Small tables with named rows and columns. After each table, cells are looked up by row and column.

Table Nere
           Lal  Nopusok    Suri
Bipeli  -82.77   -66.29  -62.94
Fibo    -21.77   -15.98  -59.41
Boz     -13.61   -14.30  -66.12
Muv     -26.48   -20.72  -53.08
Pilaba  -75.14   -84.84  -10.05
Sebe    -64.49   -31.82  -66.67
Gokud   -66.63   -58.09  -51.90
Desu     63.96     6.72   -2.27

Lal of Desu: 63.96
Lal of Pilaba: -75.14
Lal of Boz: -13.61
Nopusok of Boz: -14.30
Suri of Desu: -2.27
Lal of Sebe: -64.49
Nopusok of Muv: -20.72
Nopusok of Bipeli: -66.29
Nopusok of Desu: 6.72
Suri of Pilaba: -10.05
Suri of Muv: -53.08
Nopusok of Gokud: -58.09
Lal of Bipeli: -82.77
Nopusok of Fibo: -15.98
Nopusok of Pilaba: -84.84
Suri of Boz: -66.12
Lal of Gokud: -66.63
Suri of Fibo: -59.41
Suri of Bipeli: -62.94

Table Palorak
|  | Toz | Divu | Zer | Fiz |
|---|---|---|---|---|
| Zabidi | 2694 | 7652 | 1084 | 5823 |
| Guf | 5988 | 4034 | 5708 | 1710 |
| Mil | 6450 | 482 | 7073 | 1422 |
| Kavit | 3487 | 7438 | 1705 | 8918 |

Fiz of Mil: 1422
Zer of Guf: 5708
Fiz of Kavit: 8918
Zer of Mil: 7073
Divu of Kavit: 7438
Toz of Kavit: 3487
Divu of Guf: 4034
Zer of Kavit: 1705
Toz of Zabidi: 2694
Fiz of Zabidi: 5823
Fiz of Guf: 1710
Toz of Guf: 5988
Toz of Mil: 6450

Mufi =
	Pitebo	Voda	Zovotup	Rometup	Sav
Tosev	149	123	209	5	147
Petov	189	179	176	191	181
Nozotak	165	191	178	184	168

Nozotak, Zovotup -> 178
Petov, Pitebo -> 189
Petov, Rometup -> 191
Petov, Voda -> 179
Tosev, Sav -> 147
Tosev, Pitebo -> 149
Nozotak, Pitebo -> 165
Tosev, Voda -> 123
Tosev, Rometup -> 5
Tosev, Zovotup -> 209
Petov, Zovotup -> 176
Nozotak, Rometup -> 184
Petov, Sav -> 181
Nozotak, Voda -> 191
Nozotak, Sav -> 168

Fug
cols = Doposi, Faken, Labu, Tikiza
Povuted: [-2995, 6341, 8662, 8549]
Zolafas: [484, -5060, -3515, -5808]
Mulev: [4701, -5437, 2333, 1316]
Repul: [-4931, 6895, 5298, -5493]

Povuted, Faken: 6341
Repul, Faken: 6895
Zolafas, Labu: -3515
Repul, Doposi: -4931
Repul, Labu: 5298
Zolafas, Doposi: 484
Povuted, Labu: 8662
Mulev, Labu: 2333
Zolafas, Faken: -5060
Mulev, Faken: -5437
Mulev, Tikiza: 1316
Repul, Tikiza: -5493
Mulev, Doposi: 4701
Povuted, Tikiza: 8549
Zolafas, Tikiza: -5808
Povuted, Doposi: -2995
Row with the largest Labu: Povuted

Pusog.csv
,Zit,Vir,Raza,Vikib,Dif,Rirubob,Sot,Bulo,Buf,Zizuko
Viz,41.4,-5.9,-45.2,-29.5,-12.5,53.4,16.5,-9.2,-50.1,16.6
Toz,12.2,-19.4,31.7,-8.1,12.2,-1.5,48.7,-7.6,34.2,45.7
Zosik,20.0,7.8,23.6,1.2,-18.2,31.8,73.3,56.7,56.4,-17.1
Zotadi,29.5,-1.4,18.4,-31.2,18.1,11.2,43.5,11.2,10.0,39.0
Bibinud,74.5,5.0,14.2,-35.8,39.0,58.3,31.4,-35.3,-20.0,71.3
Naviko,-40.4,-48.6,-1.4,63.0,31.3,-42.6,-23.1,15.9,60.2,-20.2
Sul,37.5,29.5,-27.2,-30.8,-50.9,96.4,55.0,-75.3,-85.2,65.4
Toso,-1.0,2.4,-73.9,40.4,-22.2,24.3,-56.1,53.6,21.8,-58.3
Mem,55.8,72.6,-3.6,-24.9,5.8,29.9,-31.5,62.8,-5.1,-8.7
Tudegub,6.8,15.5,3.5,45.2,53.3,-5.5,-54.7,24.9,43.8,-18.6
Zubef,-79.0,-12.2,-56.5,-38.7,-32.1,-63.3,42.9,4.5,-87.9,-40.1
Pofoso,61.1,-31.3,18.0,-49.1,-1.9,12.9,66.5,75.7,64.1,26.1

Sot of Mem = -31.5
Rirubob of Toz = -1.5
Vikib of Zotadi = -31.2
Zit of Zosik = 20.0
Vir of Zubef = -12.2
Sot of Naviko = -23.1

Kamir =
fields: Vularor, Vavuv, Kof, Ref, Beg, Safumep, Mabed, Gupuz, Peb
Verogig: [37.09, 40.96, 27.54, 9.85, 49.69, 10.37, -42.16, -6.49, 35.31]
Lerizu: [19.30, 44.80, -3.83, 38.82, 54.49, 9.27, 21.88, 33.85, 32.90]
Feti: [5.30, 30.31, 27.68, 56.02, 41.60, 30.53, 19.75, 78.32, 23.61]
Zokit: [62.44, -6.74, -68.51, 3.72, -6.98, 47.20, -0.03, 56.20, -51.06]
Gep: [28.83, 8.04, 16.52, 23.82, 34.66, 22.68, 17.98, 34.68, 23.34]
Nevedan: [42.76, 56.00, 23.50, 38.21, 57.20, 41.49, 38.01, 70.26, 23.35]
Venuran: [17.10, 13.69, 11.80, 43.92, 47.57, 23.87, 34.34, 60.76, 34.97]
Desatu: [14.13, -18.69, 28.98, -1.18, 46.17, 46.03, 4.27, 31.86, 4.01]
Naze: [3.82, 41.77, 14.27, 55.56, 59.94, 26.71, 30.05, 71.49, 22.61]
Gakur: [27.44, 29.34, 66.51, 17.67, 34.73, 13.25, -18.81, 14.12, 34.11]
Lekomor: [17.79, 17.20, 20.60, 20.71, 47.71, 73.61, 32.45, 54.91, 21.11]
Guvami: [-31.22, 0.07, 26.21, 7.76, 40.48, 87.76, 59.35, 30.98, 47.14]
Vodavo: [53.48, 12.92, 72.09, 43.92, 16.76, 33.91, 28.43, 46.52, -5.29]
Zibiso: [17.93, 20.00, 57.58, 62.34, 34.30, -25.53, 40.51, 31.69, 22.70]

Mabed of Nevedan: 38.01
Kof of Venuran: 11.80
Vularor of Nevedan: 42.76
Mabed of Gep: 17.98
Safumep of Zibiso: -25.53
Vavuv of Venuran: 13.69
Vavuv of Lekomor: 17.20
Beg of Desatu: 46.17
Beg of Lekomor: 47.71
Ref of Guvami: 7.76
Row with the largest Safumep: Guvami

Zer =
fields: Remifo, Lakiv, Nirod
Zad: [87, 156, 9]
Muvefa: [128, 177, 210]
Pazo: [100, 158, 71]
Rogizo: [70, 181, 91]
Komegor: [157, 144, 73]
Ropel: [149, 106, 180]
Sebaben: [130, 130, 159]
Mugis: [59, 137, 113]
Felodis: [146, 171, 124]
Gib: [164, 219, 242]
Kudize: [98, 172, 84]

What is the Remifo of Sebaben in Zer? 130
What is the Lakiv of Pazo in Zer? 158
What is the Nirod of Gib in Zer? 242
What is the Lakiv of Gib in Zer? 219
What is the Nirod of Kudize in Zer? 84
What is the Lakiv of Muvefa in Zer? 177
What is the Lakiv of Rogizo in Zer? 181
What is the Remifo of Muvefa in Zer? 128
What is the Nirod of Ropel in Zer? 180
What is the Remifo of Pazo in Zer? 100
What is the Nirod of Zad in Zer? 9
What is the Nirod of Felodis in Zer? 124
What is the Remifo of Komegor in Zer? 157
Row with the largest Nirod: Gib

Femaret =
          Toka  Kozun   Luva  Rativi  Zoveni    Das  Dareg
Fef      41836  30970  45116   35616   85674  27271  12356
Pokivet  37723  40417  58927   36578   31966  58648  92987
Bubebeb  31420  32243  46821   29801   48882  42452  76263
Tad      42211  25173  49694   27895   40234  51181  67881
Dif      38072  40208  61612   36783   34445  60616  93608
Gola     36679  29926  60183   33828   65054  49113  70727
Tud      50935  33255  19752   36425   23250  26827  14071
Misenup  55922  45241  50273   48279   23484  66453  90449
Tav      45128  39885  63225   43119   37085  65406  95158
Suver    50018  29286  22665   33965   27736  33851  39756
Zel      49148  32294  18122   34757   25022  25126  15498
Pumem    37977  28810  43639   31856   85250  23154   8938

What is the Kozun of Bubebeb in Femaret?
32243
What is the Luva of Pokivet in Femaret?
58927
What is the Zoveni of Suver in Femaret?
27736
What is the Luva of Dif in Femaret?
61612
What is the Luva of Pumem in Femaret?
43639
What is the Dareg of Bubebeb in Femaret?
76263
What is the Dareg of Dif in Femaret?
93608
What is the Das of Fef in Femaret?
27271
What is the Luva of Tad in Femaret?
49694
What is the Dareg of Tad in Femaret?
67881
What is the Das of Pokivet in Femaret?
58648
What is the Toka of Fef in Femaret?
41836
What is the Toka of Tud in Femaret?
50935
What is the Zoveni of Misenup in Femaret?
23484
What is the Toka of Dif in Femaret?
38072
What is the Das of Tav in Femaret?
65406
Which row has the largest Kozun? Misenup

